[128 = 0]

[139 124 148 137 139 135 200 128 134 141 129 127 131 188 113  57 138 132
  88 129 155] -> <41>
[128 134 133 124 132 132 124 129 137 106 120 106 112 144 167 130 118 130
 115 139 130] -> <56>
[186 149 125  96 186 183 175 153  97 126   4 121 112  75  39 104 127 134
 120 171  20] -> <40>
[166 145 112  93 177 186 181 156  65 130   4 121 127 138  27  99 138 138
 103 140   4] -> <40>
[125 141 130 109 148 140 156 132 118 148  59 131 127 170 144 125 131 129
 124 137  96] -> <42>
[162 129 137 110 138 130 126 142 115 134 119 121 141 113 103 139 143 139
 133 141  88] -> <56>
[104 124 134 123 111 146 110 136 137 168  57 140 104 140 123 122 100 109
 155 146 156] -> <54>
[111 120 130 148 118 109 117 101 115 113 157 121 155 132 193 149 125 129
 138 110 149] -> <56>
[118 123 137 132 113 121 114 124 125 123  80 122 117 115 150 159 123 136
 144 142 128] -> <56>
[141 127 129 115 169 139 108 166 113 161 120 105  77  61  13 136 110 124
 143 133  77] -> <54>
[135 131 169 113 125 153 144 111 117 111  37 124  97 109  80 155 158 143
 129  94  61] -> <61>
[137 130 129 103 146 149 142 151  98 113 193 131 138 156 143 130 136 123
 130 120  94] -> <56>
[149 141 137 144 145 100 138 135 112  95 130 105 164 126  87 123 130 128
 147 116  79] -> <56>
[137 143 152 110 150 129 190 118 112 115 180 119 154 172 138   4 130 118
 130 135 108] -> <56>
[136 113 101 112 125 120 145 122 146 117 150 107 140 141  76 146 141 115
 132 101 111] -> <61>
[150 145 121 106 157 178 162 140  73 122  85 119 138 128  76  95 119 136
 106 128  31] -> <56>
[136 137 133 130 160 132 150 147 138 131 137 131  64 142  64 109 128 127
  91 120 124] -> <40>
[144 117 129 123 145 135 130 178 122 120 164 131 121  79  32 144 132 124
 108 135  83] -> <54>
[135 138 137 135 135 128 117 141 104 108 151 119 136 100 140 127 129 114
 129 132 136] -> <56>
[168 140 124 109 189 125 169 144 131 138  96 112 116 189 124  98 138  87
 143 132 132] -> <54>
[142 129 130 141 141 139 110 169 147 126  40 119 104  87  84 107 132 125
 118 145 116] -> <54>
[142 148 144 111 145 133 145 147 152 141  50 129 130 155 123 124 123 122
 133 121 124] -> <40>
[112 136 136 143 138 130 103 128 133 110 159 133 120 162 192 152  96 131
 111 100 139] -> <56>
[ 83 141 131 184  76 142  96  79  97 108 145 142 134  94 201 134 129 165
  97 103 138] -> <61>
[114 117 139 137 113 133 115 139 119 151 120 130 118 123 136 137 112 126
 125 123 149] -> <55>
[133 154 118 140 122 132 103 118 113 122  84 132 119  92 144  92 135 147
 132 148 151] -> <42>
[142 126 120 122 126 146 119 146 160 129 120 107 120 131 102 125 122 127
 115  96 103] -> <42>
[104 116 140 149 109 125  74 113 150 109  70 112 126  74 109 106 131 134
 129 118 134] -> <54>
[135 141 119 123 157 121 134 124 126 161 123 124 157  75  38  85 140 139
 134 121  99] -> <61>
[136 135 126 152 142 118 107 112 131 123  96 130 122 111 194 146 129 142
 125 146 157] -> <40>
[127 123 129  88 137 150 117 121  60 117  67 133 147  55   6 107 160 133
 130 148  40] -> <61>
[104 134 150 135 154 126 130 131 123 114 242 153  97  70  68 130 123 125
 164 126 163] -> <61>
[117 117 125  99 144 125 151 163 120 112 201 112 107 195 176 126 130 126
 138 129 136] -> <56>
[118 126 126 149 127 100 100 118 136 148 178 136 108  97 134 152 131 157
 131 103 152] -> <56>
[118 114 132 132 146 131 126 127 155 116 124 121 111 108 158 168 117 132
 120 103 139] -> <42>
[149 140 126 142 139 167 201 122 104 129 164 154 140 101   5  97 170 137
 105 132  39] -> <61>
[119 127 119 133 116 105  77 116 137 127 178 111 125 118 151 163 139 131
 138 100 110] -> <56>

[132 152 120 127 144 131 135 144 114 126 128 125 157 137 163 129 129 133
 133 155 181] -> Z
[130 135 108 186 138 145 111 143 116 112 152  92 155 144 147 136 135 162
 147 145 221] -> Z
[137 166 135 101 114 135 176 127 110 129 108 133 133 123 151 131 131 117
 123 146 149] -> K
[118 139 140 121 100 134 127 112 109 144  95 125 127 106  99 123 101 146
 152 112 120] -> K
[168 132 121 142 110 125 129 122 124 121  81 122 184 124 136 128 107 147
 165 157 162] -> K
